Table B holds the same points as the rows below and some others, measured another way and shuffled. Each row below is followed by which row of B it is.
B, 72 rows:
[[-232 -218    5 -231   19 -143 -166  -74   37   55  246 -379  226   -1
  -102  195 -160  271 -277   35  -23  265  292 -346   37  374 -183   62
   219  253  173  463 -156 -393 -129 -442 -209  -92   -5  -45 -105]
 [-406   31 -298 -241   59  -15  -23   82  -87   33  395 -138   40  -24
  -309   54  189 -208  -10  407  -96   26   25   98  141  629  -85   -7
   421 -175   43  309 -320 -474 -202 -239 -124  169  -92   68 -155]
 [-390   47 -216 -173  114   66  216   43 -110   20  393 -329  100  -64
  -331   88  157 -136 -180  376 -109   57  114  192  184  534 -182   20
   474   86   -7  508 -466 -554 -313 -284  161  120   19   11 -188]
 [-629  -18 -454 -323  197  263  301   40  -77   79  266 -141  100   83
  -120 -221  281 -274 -247  301 -290  279  122  362  145  607  -25  135
   436  -28 -305  581 -592 -860 -115 -282  138    1   79 -169 -305]
 [ 325 -456  142  106  158 -193  -63  -28   82  -19 -195 -256   77 -148
   108  381 -188  358 -354  173  -31  -10   20 -509   90   24 -338  469
  -303  171 -278   57 -199  239  -43  -44  245 -238  588  -77  122]
 [-324  298 -163   50  -13  -80  -84   -5   42  106 -183  -26  119 -101
   352 -214  134   76   60 -178 -239  325   80  161 -231 -200  135  -72
    43  103  117  241    9 -182 -153 -289 -106  -49 -260  -24 -205]
 [-250  -67 -206 -183   82  -43  -56   44   -4   50  219 -101   40  -29
   -98   57   95  -52 -102  239  -88   80   19  -31   68  420  -61  132
   206 -117  -62  215 -246 -329 -119 -194  -68   20   51  -58 -118]
 [-406  130 -285 -169 -106  -50  -11  -36 -162  -19  432 -516   91  -65
  -421  163  183  -64 -162  375 -100  103  218  103   99  488 -178 -127
   451   88  328  548 -444 -515 -320 -379 -122  232  -15  227 -275]
 [-122  299 -227  -59 -114 -207 -144   47  -25   37  278 -169  -62 -227
   -47  141  149   80   53  108  -14   -5  -35   47 -155  106  108  -44
   193 -216  312   62 -143  -50 -280 -158 -124  142 -131  -41 -211]
 [ 412  101  140  321   46 -169 -267   88  175   65 -195  341 -291 -170
   360   80   87  -40  111  -72  112 -266 -476   -3 -101 -361  111  380
  -365 -362 -224 -681  279  523 -133  269  118  -32  225 -191   61]
 [-498 -317 -312 -313  180  -87  -58   62  -69   36   43 -147  307   32
  -138   25   29    0  -66  442 -313  285  242 -258  146  711 -239   51
   239   27 -133  584 -363 -475   36 -385 -213  -52  -30  181  -20]
 [ -93   25  264  336  -61 -124 -757   -7  139   97 -411  454  -45  249
   284 -258   91 -404  373  -92  -24   24 -270  -22   55 -148  -55    3
  -252  -63   -5 -455  734  130   34 -114 -623  118 -255  483  110]
 [  26 -140 -202  -21   34 -229 -176   70  -34  -16   13 -108   -9 -168
   -69  251   83   67  -18  388 -107  -69  -65 -256   24  276 -146  199
   -59 -231  -47   20 -233  122  -76  -49  -47   36  236  119   -2]
 [  94  304  -85  171  -52 -142  -98   32   70   61  -39    5 -147 -230
   268   32  151   83   16  -98  -24  -24 -190  130 -208 -295  160  140
  -102 -172   65 -193    3  182 -233   15   93   11   49 -167 -159]
 [ 204 -408  256  193  186  -84 -340   64   98   13 -185  226  -63  105
     3  145  -38 -225    3  299   53 -215 -291 -272  295  227 -324  400
  -233  -97 -409 -346  211  188    4   79  -49  -19  336  189  246]
 [-304 -312 -134 -151  164  116   29   -2  -58   12  165 -205   94  129
  -261   49  108 -220 -265  421 -137   86   77   -7  306  599 -310  229
   223   85 -281  376 -377 -530  -75 -221   32   22  294  112  -75]
 [-471  202 -433 -248  -89 -227 -450  115  -11   88  138  215   20  -27
    22 -140  234 -167  357  205 -184  154  -54  -13 -152  425  211 -166
   205 -489  247   28   58 -221   -6 -246 -641  177 -452  177 -160]
 [-141  -81 -417  -81  203 -143  229  173 -136  -42    6 -156   81 -299
  -143  225  195   22   -5  640 -294  -62  -27  -71   74  441 -197  175
   103 -225 -235  310 -599    4 -146  -36  302   28  240   80   -4]
 [-433  372 -175   87   -1 -102  -93   52  -21   84 -169   16  162 -106
   224 -230  188  -65  228  -14 -275  262   62  228 -159  -72   64 -213
   155   84  175  288   52 -188 -209 -316 -158   71 -427  188 -150]
 [-286  451  -40  130 -102   34 -207   -4   31  102  124   73 -111   27
    90 -229  262 -306  140 -119   -9   55 -144  442  -67  -95  153 -112
   210  -57  197  -67  190 -276 -298 -178 -195  200 -299   62 -246]
 [  71  186  212  108   72 -142 -244   59  215  145   -2  267  -67  -98
   371  -48  -57   79  110 -321  120    5 -229   -8 -151 -226  180  140
   -43 -105    5 -322  394  125 -191  -58  -70  -91 -238 -317   -7]
 [ -25   51 -120  111   36 -160   46   38  -75  -25  -12 -283   60 -233
   -75  215  100   95  -71  308 -138  -22   21  -49   15   80 -203   81
    42   59   40  230 -293   46 -258 -131  180   54  164  145  -54]
 [ 289   20  140  299   96 -165    3   12  111   35 -305  -63  -21 -251
   366  149  -37  267 -125  -96  -51  -12 -127 -111 -123 -411  -72  307
  -306  110 -167 -122   -2  361 -185   31  334 -173  278 -166   28]
 [-318  223 -148  -90 -136  -67 -284  -63   55  103  150 -103    8   25
   121 -125  123   -5  -34 -163  -58  251   72  102 -152   40  158  -55
   156  -17  264  141   43 -353 -151 -313 -353   52 -203  -37 -286]
 [-317  237 -597 -241  -29 -111  112  107 -130    5  333 -223  -44 -264
  -166  104  320  -12  -19  419 -214   39    9  162 -109  404  104   18
   298 -386  116  299 -589 -262 -216 -130   35  155   29  -62 -298]
 [ -67 -599 -312 -236  280  -99  227   54  -98  -62    4 -400  206 -153
  -212  376  -33  231 -408  666 -278   80  189 -460  228  658 -438  430
     1   35 -432  543 -774 -183   26 -144  314 -183  645    1   48]
 [-314  335 -180 -267  -79   33 -173   30   95  148  609   62 -180   15
   -49 -107  184 -179  -15 -132  149   42 -137  304  -93  292  329   13
   428 -349  211  -76   13 -504 -261 -176 -262  141 -288 -377 -340]
 [-101   51 -427   65   92 -253  186   91 -117  -33 -333 -272  183 -407
   190  155  150  318  -18  361 -432  172  125 -137 -188  -30 -115   94
  -132  -11  -69  422 -537  187 -112 -133  272  -93  196  113  -73]
 [-235 -314 -115 -156  169   41   37   -4  -15   29   96 -216  133   50
  -122   85   17  -26 -287  299 -139  147  119 -128  200  475 -257  248
   144  120 -255  383 -353 -422  -64 -235   59  -77  274  -10  -62]
 [ -69 -263 -275 -114  348   30  325  202  -94  -31  184  -33  -11 -163
  -289  234  168 -193 -120  732 -153 -228 -175    4  308  665 -284  380
   185 -276 -529  171 -600 -144 -156   86  465   23  410  -72   68]
 [-298  199 -574 -315  -62 -249  276   53 -191  -38  460 -678  150 -445
  -301  374  147  393 -204  432 -217  140  309  -80 -161  431  -41  -86
   423  -69  383  716 -825 -271 -348 -337  161   89   40  -85 -319]
 [ 307 -161  253  317  107 -135 -108   35   15  -37  -85 -116  -64 -119
  -102  329  -11  -47  -84  307   76 -284 -210 -159  221   12 -368  290
  -144   77 -168 -176    6  295 -249   58  240   52  377  186  159]
 [ -80   27 -216  135   69 -137 -135  118  -67  -11 -166   79  -34 -128
    -3   51  233 -195  170  432 -205  -98 -178   19   55  174 -130  113
   -67 -248 -145  -48 -136  128 -103    9  -11  120  108  282   19]
 [-455    6 -523 -370  131  -91  286  111 -155    5  376 -390  197 -244
  -284  175  152  121 -144  513 -267  161  232  -19   28  674 -108    0
   460  -92   39  693 -727 -476 -221 -317  134   41   -9  -69 -202]
 [-133  432 -214 -125  -78  -41  -67   45  102  131  406   46 -218 -157
   147  -63  201  -12  -18 -197   94   22 -182  310 -233  -22  384   79
   237 -356  175 -150  -45 -214 -283  -61  -37   66 -171 -461 -337]
 [-395   95 -187 -156   85  -94   63   58  -57   50  209 -239  204 -125
  -120   54   61   53  -28  214 -162  176  173   11   23  371 -102  -86
   364   97  129  494 -266 -371 -248 -357  -26   45 -212   39 -124]
 [-129  -41  -37  -85  133  -54  -31   58   64   75  134   -8   34  -66
    43   51   14   16  -79   84  -31   50  -44  -42   38  234  -40  170
   139  -52 -111   97  -90 -189 -155 -147   32  -52    3 -169  -52]
 [-391  146  158   87 -151   19 -722  -47   77  120   78  289  -72  376
   -36 -310  176 -580  279  -63   73   67 -165  204  144  206    6 -153
   165  -74  204 -236  604 -387  -84 -280 -771  278 -419  434  -91]
 [ 304   17 -193  425  139 -168  -83  105   90   25 -827  355 -142 -262
   701  -95  228   57  126   73 -344  -13 -366  -13 -238 -575   74  452
  -706 -295 -528 -428  -30  658  101  296  294 -203  447  -10   63]
 [  79 -138  -35  349  201  -86  -96   37  113   63 -839  265   70  -82
   669 -194   91   63   31  -30 -373  205 -148  -83 -124 -443  -66  364
  -574   55 -525 -116   61  331  131   45  173 -279  303   62   91]
 [-288  536 -176  138 -164  -10  -56  -40  -34   68   78 -190  -57 -114
   110 -155  288 -105   25 -111 -115  157    4  442 -180 -225  148 -149
   190   56  313  165  -62 -251 -349 -236  -51  172 -201   60 -348]
 [-449  105 -264 -200  128    3   34   68   23  112   96   34  128  -36
   125 -170  129  -44    4   59 -213  262   64  128  -56  290   92   16
   262  -65  -71  323 -176 -436 -108 -279  -75  -44 -225 -151 -173]
 [-153  309 -103  203 -164  -84 -341  -10  -23   31  -37   12 -127   -5
    33  -90  282 -278  164   85  -67  -17 -151  244  -45  -81   28  -56
    11 -129  201 -132  125  -36 -205 -112 -265  234  -85  312 -173]
 [ 198 -266  310  244   60  -53 -214  -40   18  -29   23 -183  -46   57
  -215  280  -37 -144 -181  280  126 -209 -126 -160  320  158 -429  273
   -59  187 -130  -93   45   47 -213  -55   71   78  386  260  112]
 [ -94  454   37  193 -131  -79 -271   29   34   73  190   63 -179  -64
     8  -52  219 -253  192  -49  103 -119 -236  334  -60 -115  114  -90
   168 -147  275 -235  244  -38 -356  -84 -168  252 -259   86 -167]
 [ 171  123  110  296   30  -64  -25  -57  132   71 -332  -67  -45 -156
   476  -21   25  202 -176 -277  -78  129  -84   51 -184 -540   34  275
  -298  183 -127  -90   40  179 -167  -36  252 -181  243 -206 -108]
 [ 172    3  328  529   86   23 -283  -29  131   61 -576  269  -94   95
   416 -179   95 -259   62 -120  -66  -29 -298  136   76 -475 -154  277
  -413  166 -337 -384  413  256  -79   65   63  -47  210  221   99]
 [-169  434 -210   51 -208 -300 -240   38  -78   10  207 -238  -10 -263
  -105  154  180   68  192  144  -47   -8   12   61 -181   24   52 -237
   212 -132  540  114  -45   46 -351 -237 -247  255 -300  230 -194]
 [ 377  -64  159  224   94 -248 -386  117  204   75 -222  417 -201 -135
   360  114  -13   17  172  -28  101 -226 -439 -233  -78 -194   68  381
  -372 -393 -240 -664  362  539  -29  216  -42  -86  138 -158  159]
 [  15   91   98  165  -94  -73 -245 -100   81   60  -60 -149  -44   -8
   181   10   40   53 -151 -168   10  110  -19   17  -73 -224  -23  128
   -94  147  104  -32  101  -55 -173 -170  -91  -15  115    4 -155]
 [ 474 -100  -65  275   32 -348 -112   42   69  -27 -407  -85  -87 -379
   358  335    1  401  -88  122 -115  -98 -177 -367 -200 -374  -76  410
  -525 -162 -161 -249 -156  679  -59  159  261 -174  509  -71   66]
 [ 189  -15  -40  182  -47 -148 -367  -27  153   71 -309  166 -168  -55
   438  -28   95   65  -37 -141  -59   51 -226 -107 -186 -318  124  338
  -414 -222 -147 -383  147  261   42   67 -126 -115  277  -98  -81]
 [-112  475 -263   90 -116 -307  -67   79  -51   25   34 -171   15 -386
   115  108  181  197  189   74 -145   42  -16   78 -291 -165  131 -160
    97 -145  387  121 -122  175 -331 -166  -26  123 -259   54 -180]
 [-102  310  304  417  -62   49 -436   -4   74   83 -131  282 -152  182
    92 -241  213 -547  270  -83   78 -117 -320  391  132 -209  -55  -50
     6   42   48 -381  565  -38 -258  -70 -262  253 -242  367  -14]
 [ 237  -91   -6  222   32 -247 -210   -6  111   32 -430   -9    0 -201
   437  114  -17  302  -74  -56 -146   92  -85 -288 -190 -348  -36  308
  -438  -19 -141 -144   16  395   -2   -3   59 -197  303  -44   18]
 [ -36 -571 -189 -259  376  -72  234  122   -6   -2   85 -161  169 -139
  -135  316  -87  177 -319  550 -173   11   56 -415  239  672 -338  473
    60  -69 -526  355 -589 -166    3  -75  346 -218  489 -207  117]
 [ 288  282  -11  330  -91 -150   78  -63   35    7 -162 -334 -121 -341
   294  190  102  310 -234 -142  -42   -2  -67   89 -239 -584   21  219
  -241  132   90  -39 -197  304 -326    6  391  -61  359 -168 -203]
 [-434  218 -462 -333   91   69  286   68  -42   84  451 -209   17 -163
   -79  -39  227    3 -183  163 -151  181   81  286  -71  415  163   68
   452 -178  -12  434 -550 -582 -256 -225  165   22  -56 -378 -348]
 [ 319 -136   54  198   56 -198 -418   51  206   78 -352  374 -200  -67
   468   25   27   38   64  -80    3  -82 -367 -234 -127 -251   95  437
  -488 -362 -302 -594  277  449   92  186 -106 -153  281 -146   80]
 [ 331 -329  471  293  -12  -87 -618  -92  208   58 -202  176 -150  223
   169   94 -115 -138 -103 -121  214 -124 -272 -289  170 -134 -209  392
  -372   49 -185 -537  518  204    9   18 -280  -51  329  128  142]
 [  47  376  -47  132 -178   26    6 -114   39   54  250 -347 -206 -135
    78   60  187   58 -294 -205   92   28  -55  328 -151 -305  131  132
    75   65  218   -5 -173 -175 -371 -100  169   75  215 -245 -381]
 [-399  -71  -15  -19  151   12 -142   26   43   99 -162   93  204  111
   156 -208   47 -138   40   53 -217  269   72   17   79  215 -116   28
   105  160 -158  274   69 -359  -42 -310 -175  -63 -188  125  -20]
 [ 239 -168  -83  195  146   -7   33   36   46   -1 -228   19 -162 -118
   184  109  147  -43 -199  231  -98 -122 -252   -9   55  -74 -118  502
  -304 -161 -464 -205 -251  192  -53  180  354  -97  607 -109   -8]
 [ 310  -22   -3  388  -80  -70 -145 -127   72   -3 -477 -171 -150 -110
   415   53  134  144 -284 -101 -138   74 -114  -15 -148 -573  -61  411
  -531  111 -196 -185 -102  297  -51   67  204 -136  636   16 -145]
 [ 492   67  169  350   -2 -270 -264   57  139   24 -200  129 -228 -256
   292  244    7  143   49  -32  117 -263 -371 -164 -125 -396   10  344
  -388 -229  -77 -562  207  624 -179  213  141  -39  279 -114   83]
 [-242  225 -196 -101  -47   63 -129  -43  128  149  107   58 -109   26
   317 -239  180  -35 -131 -285  -59  250  -59  255 -199  -86  305  152
    63 -144  -18  -13  -25 -373  -96 -157 -130  -62  -40 -356 -339]
 [-217  207  -12  151 -245 -126 -405 -111  -61    4   60 -304   17   43
  -131   31  154 -125   11   73  -39   98   88   69    6   12 -137 -163
   112  168  427  154   84 -193 -243 -328 -392  239  -93  450 -199]
 [-660 -157 -463 -498  170   37  -63   69   27  137  193   87  195  106
    58 -231  117  -78  -52  176 -291  405  163  -38   -4  698  112   81
   331 -214 -187  462 -304 -724  102 -366 -319 -106 -198 -193 -197]
 [ 346  200  217  471  -49 -233 -252   31   63   -3 -266   28 -141 -219
   207  170   68   15  127    4   52 -220 -286  -11  -66 -448  -96  149
  -288  -20   57 -390  252  530 -276   89  107   74  131  170   64]
 [ 371 -225  358  369   32 -184 -496  -21  171   32 -368  202 -112   38
   273  123  -76  -29   21  -36   90 -139 -291 -294   68 -255 -185  358
  -448  -13 -198 -506  427  437  -16   83 -130  -69  293  157  185]
 [-303 -185  -70 -173   54   67 -188  -59   71   92  134  -78   61  179
     7  -87   41 -108 -222   27  -66  231   80  -30  106  349  -66  179
   141   58 -120  213  -87 -520  -18 -282 -221  -54   89  -59 -160]
 [ 342  163  382  604 -237  -23 -356 -170   -7  -52 -124 -304 -255   43
   -97  183  161 -254 -159   22  179 -258 -220  202  161 -457 -310  150
  -233  286  171 -332  223  224 -371   15   41  256  437  459  -86]]
Rows of B count from 0, top down.

[   3   90  -26 -197  -72  -73 -271  168  -54  194  172   57 -222  -81
   16 -208   45 -165  105  -72   20  250 -212  101   -8 -105  244   21
 -119   -7   95   62  -32  129] | 26
[ -48 -154 -167 -176   48 -102 -194   32 -204  174   26  113 -209 -108
  -61 -304    0 -260  309 -116  -23  199 -173   65 -264 -160    9  -30
   65  -37  112   36   97  -41] | 3
[  -4 -136 -257 -125   -3 -213  -70   -5 -156  235  125   68 -294  -71
  -16 -134   49 -131  287 -199  -89  349 -142  146 -267   10 -112  -20
  -77  145  139   -2  271   48] | 34
[  49  375  182   51    7  343 -225   89   55  -31   98  -50   30   63
    7  -51   -6    5    3  -43  132  -17   83   31  202   70  476   37
   88 -335 -154  -33 -355  181] | 51
[  62  165   80  191   45  216  231 -213   70 -235   42 -133  162  112
  123  112   51  152 -168  -80   64 -113  219   75  241  190   30   52
  -16 -182 -106   13 -126  186] | 12
[   3 -164   -3  125  145   58  283 -294  -25 -114 -173 -127  191   49
    9  138   71  289 -236 -116 -115   33  217 -102  171 -139 -130  -33
  231 -210 -112 -104 -171  -35] | 27
[  15 -245 -273  -40  -17 -178  135 -113 -178  116   65  -23 -245   -1
  -54 -105  104  -78  132 -293  -64  275  -45  129 -243 -109 -264  -53
  -65  153  145   34  347  137] | 44
[  15  250  250   64   66  389  -93  -36   22 -233  -29  -61  205   59
   39 -155  -22  -47  -99   37  175 -257  114  -31  265  -51  379   41
  158 -451 -153   52 -431  113] | 10
[  -7  323  188 -194  -42  175 -461  257   19   95  142   80  -74  -85
   41 -283  -20 -223   81   86  124   58 -184   30  170  -94  580   51
  -10 -261  -33   72 -383   92] | 37
[  74  149  103 -104 -236  215 -272  264  -28  218  139 -194 -236   48
 -124 -217  189  -90   -7  -68   49  167   -4  -28  125 -263  593 -148
   70 -149 -106    6 -336  261] | 53
[ -34 -340 -203  -26   59  -96  333 -274 -142 -156  -92   24   25  -71
   62 -174  120 -186  -94 -130   -9   15    4   71  -84 -230 -420  -21
  -59  110  150  200  246   37] | 2
[  90  133   34  117 -106  111  135 -109   68   -1  146 -226    3   74
  186   64  124  131   89  107  -65  -39  197   94  192  423  208  -57
  -48  -47 -164  -61 -199   90] | 47
[  -7 -121 -225  154  228  142  187 -276 -223 -182  -84   87   -9   79
 -119  -91  -58 -117  164 -426  116   18  115  122 -322  -76 -373   41
  146 -146   80   34  345  123] | 54
[  26  -32 -181  217   85  333  411 -241   10 -180 -141    5  108   30
  -57  178  217  -38 -372 -331   73  178  344    0   55 -295 -299  -68
   66   88  -69  145  122  239] | 8
[ -28   29  -88 -254  -50 -165 -266  140  -77  199  179  136 -233 -154
   81 -273   26 -273  206    2   -3  247 -283  141  -78  -36  141   39
 -182   82  149  112   53   43] | 43
[ -21  -46 -288  -38   80 -135   38  -70   21  331   24  123 -134 -163
   93  237  121   76  112  -59 -256  554   76   31  -68  147 -127  -56
    5  258  -55 -115   64 -136] | 24
[  49 -149  -34  131   -2  -10  341 -280  -11  -84  -26 -229   84   83
   95   98  129  242 -102  -39 -124  -17  208    8  149  119 -107  -65
   62  -69  -90  -73  -80   40] | 52
[ -32 -210 -262   42  167  -88  216 -295 -187 -119  -12  110  -22  -41
   92 -140  -36 -181  288 -157   -4    0   11  176 -290  171 -430   44
  -22   39  122   76  353  -39] | 55
[ -66 -193 -276  -79  171 -144   28 -215 -242  -75   40  222  -84 -128
  140 -346 -109 -412  532  -37   37  -56 -155  237 -410  257 -361   76
  -80   42  195  140  384 -126] | 28
[ -68 -265 -156 -178   86 -144  -75  -53 -192  117  -74  104 -107 -132
  -38 -262   28 -190  151  -86  -71  180 -150   -5 -176 -290  -97  -40
  105  -43  111   45   54 -102] | 46
[  68  208  141  -45 -107   44 -223  151   88  286  133 -200 -121   52
  -12  123  104  326  -74  -13 -138  301   45  -66  291   20  538  -60
   92 -190 -179 -224 -435   96] | 32
[  63 -127 -262  164   29    7  288 -291 -198 -143  118  -82 -138  117
   53 -133   14 -138  385 -253   61  -86  118  273 -330  372 -350   -4
  -85   47   85   55  444  176] | 1
[   7  258  292   30  108  146  -39  -79  171 -115  -22  -74  283    4
  160  156   -7  326 -344  126  -39  -29   88  -97  527   23  346   95
   96 -374 -179  -96 -553  -12] | 16
[  15  -58   65   96   25  235  195 -220  -47 -235  -80 -131  182   31
  113 -174   78  -94   22  113   52 -297  188   -3  118   67   61  -58
  134 -229 -122   80 -236   -4] | 41
[  23 -232 -173  226  183   -5  373 -401 -115  -71 -124 -143   92  106
    6  181   27  303   98 -204 -166   41  288    4  -89  193 -318  -53
  246 -135 -107 -199   78  -74] | 38
[ -58  -92 -225  -98  163 -114  -28 -122 -170  -28   42  242  -95 -123
   61 -224  -74 -302  267 -168   55  122 -165  184 -278   21 -281  100
  -97   42  198  133  325   -5] | 66
[   7  109  -74  191   96  464  235 -231  -33 -329  -70   64  189  -10
  122 -142   66 -366  101    5  201 -263  282  108  -37  165  -92  -17
   52  -83 -117  228  -13   84] | 23
[  32  168  166 -214 -182   19 -357  278   60  300  145 -118 -164  -62
    9 -126  138   41  -69  108  -72  257 -124  -67  286 -182  632  -73
   15 -135  -97  -54 -475   87] | 56
[ -32 -106 -188  -42  184 -194    8 -126  -93  141   -6  111  -89  -52
  -20   95  -31  142   43 -270 -134  376  -60   52 -114  -62 -220   64
   46  -12   86 -114  168  -29] | 50
[ -91 -277  -84 -151  106 -154  138 -180  -27    9 -161   98  135 -223
  163  -86  110  -77 -152  159 -164  125  -44  -87  133 -239 -169  -31
   49   46   27   96 -148 -233] | 22
[  14  -55   21   31  -32  129  342 -194   10 -353  -10  -48  140    5
  107 -139  164 -173 -436 -119  179 -134   49   90  234 -300 -191   45
 -201   13  112  334   72  300] | 71
[ -23  -86   33   78  192  147  249 -283 -141 -479 -104   50  197   81
  -35 -223  -53 -142 -292 -337  264 -253  -11   89   36 -379 -318  149
  -11 -287  179  248  180  264] | 4
[ -37 -372 -321  -43   63 -246  260 -296 -197   -2    7   51  -86 -113
  176 -212   52 -240  398   32 -124   12  -28  170 -308  258 -437  -45
  -70  199  125   87  338 -160] | 19
[  26   27  171    4  -83  272   71  -37   29 -144  -60 -167  135   11
   40 -160  173  -57 -274   86   72 -144  127  -86  320 -272  293  -85
  100 -219 -126  121 -404  126] | 20
